Rows, each with the band of its hidden value:
[ 187  160   49   27    9  -84   99  -12   68  125 -143  -25  209 -229
  150   23   40 -116  -72  -97   65  194  128  -46   -3  276   41  -18
  -48 -274  143  127 -162   53  -66]
(57)
[  49  -33   29  206 -111 -219  175 -162  228   -2 -127 -116  -12  159
  -21  -67  -53 -314  -20 -216  169   47  -59 -129   74  183  104 -105
  -64 -264  276    6  105  -76   78]
(69)
[-126 -129   77  -66   -1 -165  -56 -182   60 -114   97   -6 -408  187
 -153 -178 -156  -98   62 -219 -143  -66  -14 -275    9   73  214 -174
   -9  170  113 -115  229 -111   65]
(69)
[  64 -140   45   56  -56 -146   83  -75  154  209 -395  220  -24   -6
  174 -218 -178 -279   77  113 -143  107 -149  -82 -164  179  -92   73
  -79 -125    7  -40  114  110  -86]
(67)
[ -24 -201  -48  224   19  218  -15   12   54 -165 -112   -3  -36  102
   44 -101  129 -183  -17  212   45  117 -214  225   20 -165 -335   87
 -126 -174  122   91   33  -40  -14]
(61)
[-154  -99  -35 -128    6   -1 -183  -36  -69 -236  171   26 -255   37
 -189  -90   53   71  -28   37 -104 -123  -51   48  -43 -142 -109  113
 -158  289   83  101  125  -84   68]
(51)
[ -59 -149 -102  203  -60  154  119   28  -18  -90 -131   17   78   35
  -72 -103  -71  -93   56  198   77  -23 -274  132 -144 -188 -281    9
 -137  -79   94   74   12 -110  105]
(56)
[-110   11   58   73   70  205  150   48 -368 -189  100  -54  135 -168
   28  -48  122   13   55  105   41  -21  -64  151 -142 -219 -229  -71
 -109   31  -32  -22 -174 -223   54]
(69)
[-146  -22   97 -152   38  203 -137  -15 -316 -114  207  -10 -107 -148
  -21  -70    0  179  -12   37 -146  -82   52   47 -145 -103  -70  -91
   21  181  -84    1  -98 -144   48]
(69)
[  54  -95   39 -193 -137  -55 -289 -131  192  273 -166  130 -201  -28
   29 -147 -329   72  -89  -27 -251   15   31 -170 -145  308  133  -26
  105   -4   11  106   87  165   19]
(57)
[-264 -208   53   -8  -81   29 -124 -186 -187 -225  188 -116 -337  238
 -197 -208 -105   50   -6  -87  -74 -212 -143  -47  -67 -192    5 -136
  -58  290   36  -76  152 -224  229]
(68)
[  29 -114   52 -164 -103 -130 -341 -165  319  187  -68   63 -356   90
   14 -158 -177  -53 -135 -122 -217   22   79 -141   39  308  175   51
   58   -2  140  106  171  182  -68]
(67)
[-111  -19   26  125  116  164  220   56 -311 -224   64  -32   79 -109
  -12  -88  100  -59  120   95   37    8 -120   88 -113 -246 -210  -93
 -155   53    3  -65 -114 -233   32]
(69)
[ -80    3   23  125   87   94  267   58 -292 -215    3    7  154 -134
    6  -52  117 -103  127  112   70   13 -122   95 -147 -204 -241  -46
 -172    3    4  -48  -97 -224   41]
(69)
[  53  -75   10 -150 -105  -78 -253 -116  217  192 -118   87 -206   -4
  -14 -127 -250   35  -91  -58 -191   26   32 -155  -73  271  131   -4
   50   -2   82  123   96  142    9]
(57)
[ -41 -122    7 -118   65 -216    9  -83   89  -50 -109  210 -324   56
 -116 -197 -221 -110  161  -48 -251   28  -84 -310 -118   98  111  -64
  -94  212   27  -89  245   -9   -7]
(57)
[ -29   34  227 -351  -26 -184 -268 -159  -92   89   65  108 -236 -144
  126  -91   -3   34  -93 -136 -282  -19  247 -123  -93  292  146   51
   55  152  -72   -3   45   55  -69]
(67)
[  68 -112  119   76 -115 -154  -15 -170  166  116 -260   51  -42   87
  192 -119  -18 -295  -65  -26  -26  106  -35  -16  -24  244  -41   54
   -9 -255   90    9  104   57  -24]
(61)
[ -38  -90   29 -171   72 -253  -30  -99   83  -60  -61  196 -351   42
 -115 -181 -185  -89  135  -99 -262   25  -22 -325  -91  134  154  -52
  -90  244   36  -78  244   -2  -17]
(57)
[-142 -136  -67  196   58  -60  339   17 -159 -335  -74   75   11   79
 -154 -117   49 -226  220  135   79  -50 -303   17 -150 -293 -273    6
 -286  110   73  -88  138 -259  119]
(56)
[-132 -189   -7  121  145    4  162   18 -116 -331  -53  133 -156   87
  -36 -164  161 -257  177  180  -62   48 -227   73  -58 -266 -301   91
 -254  128   37  -93  159 -155  -40]
(61)
[ 100   88  130  -74  178 -158   92   -8    9   18  -92  121  -56 -193
  187  -90  120 -219   61  -77 -142  226  146 -130   20  216   55   19
  -97  -52   53  -50  -32   52 -230]
(67)
[   2   52   83 -231  -80  197 -269   10 -227  147    7   60  114 -325
  146  -22  -18  249 -163  160 -157  -27  108  179 -228   83 -166  106
   33   34 -122  196 -217   62   11]
(51)
[-173 -233   53    9   -6 -166   -8 -211   38 -119   10   16 -465  295
 -180 -294 -258 -132  126 -177 -181  -85 -159 -310  -35  -17  186 -215
  -52  250   75 -193  290 -133  113]
(68)
[   3 -133   36  174  -96 -152  157 -151  164   68 -216    2  -82  159
    3 -178 -209 -273   67 -103   21   31 -153 -173  -53  129   68 -143
  -35 -159  142  -81  138  -58   66]
(69)
[  87  104   21   46   23  169  -51   70  -42   24    1  -80  204 -247
  170   30  235  -31 -158   85   85  128   93  264   34   43 -204  143
  -97 -212  131  216 -245   41 -114]
(67)
[ 150  148  141  -33  -98  -52   14  -84  -22  216 -124  -48  228 -238
  217   28  -19  -51 -131 -111   38  111  174  -19  -84  335   64  -64
   73 -307   52  103 -195   33   -4]
(56)
[-101   84  113 -234   39  120 -166  -10 -334 -149  264  -28  -46 -232
  -19   25  110  213  -72  -17 -109  -71  165   64 -120  -27  -50  -26
   -1  172  -60   77 -132 -135   52]
(56)
[ -46 -111  -81  126   -4    7  125   36  -27 -116 -144   83   50  -10
  -38 -121   30 -146   66  191   27   -2 -222  123 -122 -156 -283  139
 -239   25   87   68   47  -64   29]
(51)
[ -29 -139   95  -36 -148   17 -230 -216  116  217  -64  -70 -256  125
   26 -219 -327   25 -108 -162 -156  -23   -4 -174  -44  218  216 -204
  139  -33   60   -4   49   45   87]
(68)
[  -7 -117 -156  222    8   90  172   89   38 -105 -199   65  122  -11
  -51 -111   16 -157   70  248   85   49 -290  165 -105 -198 -343  133
 -263  -57  137  118    7  -44   22]
(51)
[-252 -202    5   42   -4   77  -58 -119 -175 -284  196 -104 -325  218
 -221 -207  -67   26   43  -49  -61 -164 -179  -32  -36 -264  -36 -136
 -107  291   66  -77  134 -235  182]
(68)
[  55  100   19 -206  -14  348 -337   81 -150  134  104  -20  104 -364
   97   35   -2  333 -207  127 -125   53  168  188 -120   83 -113   38
   77  -40  -31  282 -307   92  -33]
(57)
[  25  102  164 -321   15 -182 -249 -119  -18   66  112   45 -204 -173
   68  -43   27   55 -120 -198 -213   27  285 -142   -7  306  199   34
   21  120   32   73   -1   73  -83]
(51)
[  82   54  143   39  -64  -57  122  -92  -52  183 -178    4  152 -148
  196  -70  -99 -137  -10  -75   -5   93   51  -82 -128  240   46 -128
   45 -239   12  -29 -114  -23   -5]
(69)

[ 230  -26  -90  -37  -51  -74  -90  190   50  209   30   46    6  260
   72  119    9   60   22  -41  119 -130    1 -189  190  -52  -54  -32
  252  160   33 -176 -195 -162 -106]
Sj
[  19  -33 -117   57  -83  -72   73   -3  -52  289  -17  151   42  156
  -15  154 -130  222  236   19   40   70  -99 -137  114 -188 -151   58
  378   30   55 -162  -94 -178  -29]
pq
[ -21   92  -55   94 -142  200  -40  -31  362  -86 -159  274   64 -300
  -19 -174  277 -114 -197  135  130  -61   54  109 -245  284   65  104
 -390  -79 -288 -195  -54   93  -42]
cq
[-154  -31  182   11  -53  109   90 -178  -52  113  280  164 -186   62
   -8   88 -295  212  219   32 -253  -83  150  -71  -49  -83   72   41
  401  -87  250  147  247  -31   60]
gr
[ -70 -112  246  -42  184  -10  -89  -82  136 -181  -64   45  -11 -114
   -2  -38   56  -58 -109  166   58    9  220  -79 -225 -105  -18 -349
 -423  -71 -181  163  495   29   66]
fd
[-131  -20  162   29  -88  141   42 -135   28   74  250  189 -176   18
   23   45 -171  163  152   25 -215 -110  153  -57  -71   49  102   53
  276  -59  185   82  163   -2   29]
gr
[ 202   22 -179  -13 -123  -32   36  224 -107  407  188  126  -25  412
  -18  218 -218  322  233 -199  -75   23  -85 -269  297  -82  -60   52
  712  206  233 -182 -219 -242  -45]
gh
[  94   -6   33  -38  -30  -73  -85   66   46   95   72   95  -34  158
   -5  164   -4  144   49  -70   48   22   41 -166   82  -58  -51 -163
  131  111    2 -116  106 -139  -13]
Sj
[-123 -182  198  128  287 -114 -118  -95  108 -204 -187   -4  344 -306
  258 -193  148  138  -35   67   47  387  189  -46 -207 -120  -71 -327
 -696  133  -90   57  357   11  -23]
Nj
[   8  -43   86  -10   73   90   30  -66  134  -38  -76   78    5  -94
  -22  -88  -51 -113  -90  212   57 -151  143    3 -163 -120   14  -42
 -137 -130 -101  117  198   30   21]
cq
[   4  -20   44   -6 -179  125  -88  154   81  182  317  254 -258  245
   28  132   34  201  136 -134 -167 -152   96 -247   82  328  101  -47
  348  128  114 -120  -78  -70  -19]
cq
[  -7   71 -187  177  -36  -15  115 -126   68  133 -230  151  376 -230
   61 -104  -59  197   81   37   90  309 -100  110  -51 -186 -122  215
  -14   23   -5 -206 -116  -73  -66]
Nj
[  10  -93  120  -15 -172  -32  -88   28 -121  320  466  107 -266  406
  222  251 -195  317  339 -161 -243 -227  105 -264  287   78   66   75
  747  189  461  -75 -198 -172 -118]
Sj
[-150  -83  -58  144 -122    0   61  -76   10  232   -3  248   19    6
   46   77  -16  255  283   56  -35  121  -72 -110   -1    3 -115   83
  193   -4   19 -180  -90 -104  -30]
pq
[-112 -115  150   13  106  114   22 -106  134  -67  -64  113  -28 -139
   11 -130  -14  -98  -52  262   -2 -131  187  -25 -240  -49   18 -102
 -247 -164 -123  175  270   76   37]
cq
[ 303   51 -115  -49 -161   36 -131  291  149  193  128  104  -87  285
   56  106   97   19  -64 -125   89 -254   27 -183  213  169   57   32
  293  208   35 -243 -316 -131 -122]
fd
[  -9   33  -30  122  -76  -49  -11  -50    2  145   83  136  176  -21
  149   50  -72  354  177 -161  -78  270   -2  -45   82  -38  -28   77
  191  187  202 -194  -57 -126  -68]
Nj
[ 188   73 -281   27 -212  -29   53  132    4  395   -1  181   32  262
  -40  163  -91  165  159  -52   98  -73 -165 -128  226  -62 -113  214
  575   84   63 -305 -390 -199  -98]
Sj
[-100   76 -147  140 -102   75  158 -154   47  173 -117  249  190 -164
  -65  -39 -128  216  143   61  -14  242  -92   62 -100 -104  -91  199
  145  -77  -11 -139   -5  -53    9]
gh
[ 183  -67  131  -53   72   -2 -152  158   91    1  135  -25  -26  143
  140   22   13   36  -80  -60   -5 -104  190 -178   75   -6   78 -175
  -20  187   85   16   88  -75  -59]
gr
[-210   11  196  141  -18   43  -18 -381  224 -210 -136  142  145 -471
  121 -127   95   -3  -49  198   62  113  132  223 -294  -63   11   74
 -470 -138  -96  -36  259   77  -37]
pq
[-129    5  203   71  -16  188  -30 -204  255 -191    2  154   -7 -331
   83 -180   80  -84 -132  173  -38  -97  225  129 -286  111  136   44
 -364 -120  -67   72  225  130  -11]
gr
[ 201   56 -113   38  -54  -18  -56  136   98  130  -19   73  162   63
   78   23   17  144  -23 -112   79   97   -8  -81  113  -31  -19   36
   98  195   41 -213 -143 -128  -92]
gh
[-268   81   60  149 -170  203   77 -349  240  -65  -71  320   26 -413
   -3 -146   59   11   10  210  -33   -6   70  222 -321  142   52  244
 -195 -237 -104  -70   89  123   -5]
fd
[-102 -153  157   40   67  -69  -11 -145  -31   76   41   50    0   18
  135   55 -112  129  174  120  -38    3  108  -99  -21 -198  -65  -70
   61  -14  107   59  161  -73  -30]
pq
[  24  -67  129  -14    4   32 -203  110  224  -82   39  142  -63    2
   89   -7  261    2 -109    2   55  -47  167 -161  -85  246   47 -259
 -319  112 -157  -88  125   -4  -36]
fd
[ 227  -81  -70  -28  134 -107  -86  254   24  127  -77  -11  165  192
   53   40    8  121  -25  -66  115  143   23 -251  115 -148 -100 -246
  -23  219  -51  -80   42 -161  -34]
gh
[ 225  106 -175  -13 -192   68   37  118   83  260   71  140  -43  195
  -37   96  -95   38   22  -28   65 -235  -42  -59  159  -17   12  222
  480   47   77 -195 -295 -122  -83]
fd
[ -44   -3   15  116  -62   66   39 -148   55  107   37  110  129 -126
  180  -87 -109  142  100   51  -77   29   70   56  -25  -55   35  231
  122   21  187  -56 -102  -24 -103]
gh
[ -64 -106 -117   76    4  -96  179  -31 -141  328  -82  157   52  166
 -120  182 -240  274  345   92   18  175 -144 -188   65 -358 -242  -32
  398  -56    4  -65   81 -199   62]
pq
[ 168  -10 -113  -24   -9   72  -14  201  153  116  -89  132    5  109
  -75  -14   63  -55  -93   73  130 -122   22 -144  -12   28  -29  -72
    4   19 -180  -86  -49  -56   -8]
cq
[   6   35  -75   88   14   49  -15   15  203  -32 -221  189  223 -212
  -41 -104  151   71  -96   48  127  265   -4   -4 -171   31  -68  -87
 -361   26 -250 -157  124  -17    9]
gh
[ 236   46   38  -60   39   19  -79  131  148  -32    8    8   29   58
  -20   28    3  -27 -170  -34  105  -67  114  -74   20  -94   42 -132
  -57  101  -52  -35  140  -74  -12]
gr
[  54  -23  -83  132    1  -96   81  -84 -104  249   25   14  266   30
  225    3 -250  301  233  -62  -51  154  -16  -10  165 -293  -74  223
  383  147  333 -105 -202 -154 -120]
Nj

[ 235  239  262   87 -190  -46   78  104  145   12  -44 -182 -168  153
 -165 -236    1   49   11 -155  -59    5  334   86 -114  -43  -75  -29
 -166  -97 -141   54  267  176  123]
cn
[-231  -13  -55 -132  239  106   63 -200  147  -12  -58  236  -19  -28
   59   47  -84   81  107  220   62  -11 -130 -209  -18  122   41 -182
  144   44  -58   17 -170 -190  -54]
cc
[ 214  197  204   55 -154  -38   90   74   95  -47   11  -92 -164  135
 -141 -231 -127    3    7  -92  -41   13  330  138  -53   13  -79  -49
 -121  -60 -210  -12  288  120  145]
Mh
[ 131  225  206   73 -203   13   99  146   63  -18  -27 -220 -164   65
 -124 -144   75  105   -6 -119  -47   57  270   62 -143 -107  -13   31
 -152 -136  -62  109  187  146  120]
rt
[  24  135   77  -64   24    1    5  -69 -160 -183  -26  -95   -8 -173
  -91  177  169  331  199  -59   48   29  289  253 -105 -124   38   60
   28 -109    2   82  117   43   38]
mn
[-174   55   40  -19  178   80   17  -42  105  246    5   14  146   81
   18 -174  -11 -117   38   28   84  -60 -277 -367   39  148  -51 -177
   33  126   47 -175 -218  -73 -115]
Mh
[-258  -42  -19 -207  206   84   44 -124   41 -143   33  165   93  -82
   98  103  -10  174  120  172   56    7  -82 -140  -40   27   60 -102
  151   32   -3   35 -139 -192  -66]
rt
[-331 -249  -89  -96  -41    4  -19   73   -1   58  201  -72  249   60
   15  -18 -294 -220  115   24   13  -93 -335 -310   72   57  122   10
  122  124  -20  -43 -240 -139 -172]
mq
[ 153   22  176  -33 -259  -80  113  158  112 -198  191  -30 -112  203
  -92 -277 -439 -142  -22  -34  -96    7  318  148    8   39  -44  -22
  -73  -13 -354   -3  352   35  158]
Mh
[-164  209   59  -32  200  162   58 -147   65   92 -203   -4  -68 -209
    1  146  327  320  128  112   70   91  -17 -178 -184  -43   52  -93
   63 -142  154  189 -161  -35  -43]
mn
[ -75   80  -12    1  107   24  -21  -84  -87   63  -48  -80   69   -9
  -73   52  161  115  146  -85  100  -84  -44  -19    1   -8   14  -21
    0   57   82 -129 -127   11  -60]
mq
[ -11  151  108  -94   54   65   29  -55 -269 -198   40  -91   84 -264
  -29  213  200  356  184  -57   99   62  266  283  -91 -153   22   79
   38 -131   56   54   94   14   31]
nm
[-101   62  -75   39  139   27  -57 -165 -107  134 -117  -83   49  -83
 -122  146  157  119  224  -65  118  -94  -74  -19    0   15   50  -16
   51   32   95  -84 -178   18  -96]
cn
[ 180  139  151  111 -203  -61   39  145  -34   58   86 -224  -41  153
 -175 -246 -150 -132   20 -195   -5  -39  199  111   25   17  -73   16
 -140    9 -151 -139  206  154   88]
Mh
[ -33  155   -8    8  110   35  -30 -147 -164  -16 -143 -116  -18 -182
 -120  229  304  324  231  -75  101  -18  133  149  -91  -95   56   40
   26  -75  114   29  -55   58  -24]
rt
[ -80  124   36   39  183   30  -60 -150    7  246 -143  -95  100  -63
 -106   36  201   96  204  -67  102  -74 -103 -171  -36   54   -9  -90
   45   21  117  -59 -172   35 -133]
cc
[  92  163   45  152 -168   22   74  -52  116   75 -189 -136 -333  -46
 -224   41  -56   86  135   -5  -47   51  252   82 -152  -31   85   17
  -45 -210 -132  261  126  129   98]
cc
[  25   95   31   81  -13  -39  -60  -34 -118  118  -52 -223   62   -2
 -176   32  137   70  189 -197   72 -103   47   58   -9  -36   13   43
  -39   17   60 -100  -41  116  -59]
cn
[-267  -26 -262   -9  105  137   30 -128 -278  -39  -22   -3  -34 -191
  -32  300   63  131  155   76  150   -9 -143   73   33  -37  160   66
   88   13   92  -68 -256  -97  -21]
mn
[-331 -239 -129 -145  -21   46   52   18   25 -103  180   75   97   24
   56   45 -351 -130   85  149    2  -33 -224 -200   49   55  148  -11
  146   77 -104   27 -174 -202  -78]
mq
[ 129   64  194   37 -436  -21  134  415 -195 -174  359 -324   30  166
  -68 -285 -264 -179 -129 -230  -43   40  239  219   33 -134  -29  168
 -215  -20 -166 -131  290  124  176]
nm
[-181   97   52 -180  207  145  135  -11   51 -124   86  188   52   86
  170 -133   64  106  -89  134   86   18 -105 -168    9   45  -54 -171
   -1  121   11 -191 -117 -176   36]
rt
[-174   34   35  -14  133   53  -15  -14   48  219    7  -73  185   88
   -4 -115   88  -61   68  -56   84  -96 -269 -322   25   71  -19 -105
    9  127  111 -172 -245  -38 -140]
cn
[ -54  138   15   -7   30   70   23  -45 -204  -60  -34 -133   -5 -194
  -75  179  196  254  156  -49   87   40  131  152  -80 -110   59   67
   10  -98   79   41  -12   36   18]
mn
[  97  165   85   65  -25    2   37  -25  -14   51  -40  -88  -88   18
 -142  -85  -29   32   89  -70   36   -9  172   88  -21   33  -40  -42
  -50  -29  -95  -57  110   83   62]
Mh
[  53  125   42  143 -147   -5   17   18   -4  128  -98 -236 -133   16
 -203   -3   41   28  126 -134    4  -31  112   34  -77  -50   55   54
  -79  -92  -19   68   25  142   19]
cn
[-294  -58 -104 -131  194  125   75 -204  160  -35  -81  228  -75  -76
   55  135 -105  107  128  263   37   12 -148 -223  -55   84  115 -140
  170  -13  -51  135 -204 -206  -60]
cn
[ -36  122   77  -63    1   67   41   -6 -233 -153   54 -114   53 -209
  -37  160  129  261  143  -51   79   60  200  212  -75 -132   39   82
   19 -112   37   48   66   14   35]
nm
[ 204  116  203   90 -307  -67  104  230   91  -16  137 -189 -116  272
 -144 -360 -269 -195  -73 -164  -72  -24  239   77    5    8  -74    2
 -188    2 -239  -90  277  137  145]
cc
[  29  -44  -24  125 -251  -83  -28   80 -104   71   64 -273  -22   48
 -231   -6 -222 -146  167 -177  -10  -84   80  106   27  -20   87  124
  -35  -20 -114   -5   62  122   -7]
cc
[-145   22  -54   12  167   31  -57 -142  -73  187  -47  -49  131  -93
  -87   67   21    3  208  -14  113  -70 -154 -132   34   92   25  -66
  101   58   56 -102 -182  -25 -130]
Mh
[ -12   95   24  -54  -70   70   78   13 -282 -245   92  -90  -32 -194
  -46  179   23  235  115  -31   71   73  265  334  -50 -143   64  120
    2 -122  -35   41  124    7  104]
nm
[ -30  201   27   72   60   67    7  -70  -84  110 -157 -169  -55  -99
 -118  103  312  225  140  -91   86   -9   49   10 -100  -79   34   12
  -42  -70  137   13  -95   87  -17]
rt
[ -50  217   -5   -3   66  170   93 -121 -271 -126  -89  -49 -124 -320
  -44  298  258  383  144   29  129  112  219  282 -120 -152   78   72
   12 -195   89  110    4   11   88]
nm

[  74  -46  111   64   11 -348 -181 -110   56   22  101  -86  -98  112
  181  250  -87  125  267 -215   79  -22 -160  -43   79 -134 -150  213
 -300   -8  -90   12  -54   72  278]
L
[  22 -122 -180  -14    9   82   26  250  -42 -191   55   26  -95   51
  -53  139 -230  160  -62   26  -83 -116 -148  111   45  222  135 -187
  180 -184   12   98   19  -20  -49]
K
[ 417    8 -134  333 -318 -121   16 -163  186  248 -141 -228  -59  516
  244  196 -249 -201  203  -58  194  -31  -56  220 -104  172 -294 -215
 -289 -381 -663   -7 -558 -341  113]
K
[ 100 -191  253  -92  120 -516 -102  104   -3 -209  -30   22 -167 -229
   54  215 -168  198  128 -244 -137  -72 -174  -94   56 -274  121  310
 -214  -33  120  125  278  197  228]
T
[ -67 -215  130  -58   87 -120   66  119  -42 -191  -11   -4 -118   -7
    1   87    2   66   44 -103 -180   -6  -25 -120  182 -139   87  175
 -269  121  198   82   54   35  203]
L
[ -39 -285   61  -84  108  141  248  233  -14 -168 -201  -39  -62   30
 -147 -102   43 -100 -210   36 -275   17  136 -113  165  -38  188  -58
 -203    8  185  116  -14 -132   57]
T
[ 358 -159    0  239 -222 -395   -1  -84   87  -19 -209  -61 -207  161
  191  200 -318  -16   38  -84   -4  -66 -131  134  -67    9   -1  -68
 -226 -400 -382   90 -126  -72   24]
Q
[  22   46 -152  -44   20  178   47   15  173  237 -134 -204  122  169
  -97    0   81 -190   46   66  195   88   50   28 -112    6 -259 -125
  -68 -101 -245  -51 -338 -263   31]
D
[ -43   63   43 -260  386   37 -265  237   78   46  258 -151  111  -49
 -100  112  -34  235   81 -188   40 -110 -123  -93   88   55  -22    2
  138  -17  156   50  160   79  231]
Y
[-134   81 -132  -77  161  202 -123  -57  170  255   22 -173  196  201
  -96   14  169  -52   90   12  264  112   23  -49  -18    1 -318  -65
  -66  -19 -106  -75 -273 -123   93]
Y
[ 157  -53  -99   76 -138  -60  106  -68  111  159 -179 -213 -133   94
   55   40  -40 -178  -94   87   53   28    9   32  -73  -15  -72 -127
 -137 -184 -270  -24 -180 -220  -39]
D
[  68  -56   -3   55   17  -80  -66  -15   97   55  -22  -84   27  218
   49  135  -57    4  176 -113   90   13  -57   14   29  -16 -177   26
 -221  -93 -158   25 -222  -77  181]
L
[ 168 -107 -117   43 -213 -205  164    4   21    6 -178 -153 -312 -143
   69   99 -145  -98 -183  139  -55  -30  -85   62 -105  -48  117  -89
   -2 -190 -182    2   48 -134 -149]
H
[-142 -519   43  -93  -18 -131  386  367 -241 -637 -259  254 -372 -366
 -161   -2 -143  121 -367  126 -536  -41  -36  -76  182 -127  575   78
  -42   26  472  213  409  136 -164]
L
[ 163    8  -53   17 -130  -61  117  -41   97  211  -76 -314 -177   48
   97   64   -1 -204  -48   57   33   -2   10  -10  -46  -47  -76  -66
 -152  -52 -233  -58 -154 -262   54]
H
[  71 -196  -54   56  -59  -16  156   85   68  -79 -277   11   -9  121
  -77   32  -75 -107   -6   25  -29   54   18   53  -35  -38  -40  -53
 -185 -174 -143   76 -215 -140    1]
Q
[-115 -104   30  -78  192 -432 -362   19  -86 -246  290   98 -237 -260
   97  292 -211  522   -6 -155  -37 -132 -351  -71  141  -41  203  159
  144  -94  282   79  521  442   42]
Q
[  87 -139    4  141 -179 -515  -77 -154   21 -118 -112   76 -203  -44
  158  292 -191  123  204  -88   95   28 -235   68  -80 -212  -94  229
 -224 -143 -179   27  -10  128   46]
L
[  37   62 -203   21 -137 -104   -5 -130  126  203 -107 -168  -82  -16
   28  129   -8  -98   31  115  249   77 -100   74 -193  -79 -216  -40
    8 -139 -293  -94 -168 -136  -95]
H
[  95   27  107  -86  212 -158 -233   47  143  116   94 -150   99  104
   20  157  -55  104  222 -238  118  -41  -96  -52   29  -60 -178   91
 -145  -85  -88   36  -62   12  292]
T
[ -56   46   85 -167   64 -293  -90  -35   18   88  161 -225 -203 -252
   98  189   75   68  109  -78   49   -6 -142 -147   22 -269  -52  276
 -109  211   94  -77  185   47  188]
H
[-116   50 -146   14   68  265  -16 -140  217  314 -136 -169  259  358
 -103  -41  241 -215  137   50  313  203  120  -30  -48  -41 -448  -69
 -247  -22 -237  -95 -516 -248   98]
T
[ -41  -34  -94  -99  141  -87 -152   79   45  -27   56  -39  -47  -99
  -56  121  -94  184  -54  -15   59  -41 -153   -5  -11   21   29  -50
  145 -160   37   32  149   95  -28]
Y
[  15  -70  -59   54    6 -378 -236 -127   43  -45   23   30 -145  -77
   92  229 -167  242   33  -59  124  -16 -239   24  -34  -69  -18   66
    5 -234  -72   23  158  207  -36]
T
[ 190  110  -86  -18  -19 -366 -244  -55  142  151   38 -140  -68  -94
   90  279 -214  128  177  -99  259  -59 -265  110 -212  -58 -176   35
  100 -271 -312  -22   21   38   33]
D
[ -65   78   81 -234  397 -193 -445  221   38  -84  398   -6  114  -80
  -25  308 -160  462  335 -337  114 -151 -309  -40   81   14  -83  184
  152   -5  176   76  227  284  332]
L
[  53   43  182 -104  266 -174 -278   -7  135  162  182 -211   79  117
   70  147   23  115  232 -280   97  -38  -70 -139  117 -102 -181  158
 -234   24   -4   13  -18   36  384]
T
[-125  -48  -92 -183  257   20 -182  277   -5 -189  162   88   76  -80
 -150  176 -143  317   98 -101   30  -83 -210   31   32   90   24    1
  231  -84  167   92  141  164   67]
L
[  55   59 -205  106  -76  178   -9  -48  184  215  -88 -118  201  427
  -18  112   -3 -150  280   -8  303   93   -9  138 -109   95 -434 -116
 -163 -144 -403  -45 -586 -273  116]
K
[  77 -179  -15  134 -117 -349  -32 -148   32  -64 -151    4 -219   -3
  114  144 -131   61  -60    0    4   23 -116    6    0 -110   32   41
 -187 -216 -115   40   46   70  -49]
T
[ -73 -277   40   15  -34 -196  139  -25  -36 -171 -202   22 -228 -114
   -7   19   16   -5 -186   67 -163   65    0 -106   95 -189  161   91
 -224  -22  135   55  127   45  -48]
T
[ -14 -203  159  -40   91 -150   64   37   29  -74 -114  -64  -78   15
   -4   32   51  -29    6  -95 -128   40   37 -144  134 -197   28  157
 -343   57  104   64    1  -17  191]
T
[-153   50 -107 -249  184   16 -102  158   -9    8  209 -144 -107 -257
  -77  114   19  176  -76   35   28  -57 -152  -76   19  -11   65   11
  246   74  195  -31  254   67    2]
H
[  15   -8  -18 -213   98  220  200  261   64  100  -32 -276   -6  -34
 -126  -29   99 -192  -37   36  -73  -11   84  -69   11  -32  -19  -47
  -43  125   18   -9 -120 -291  140]
H
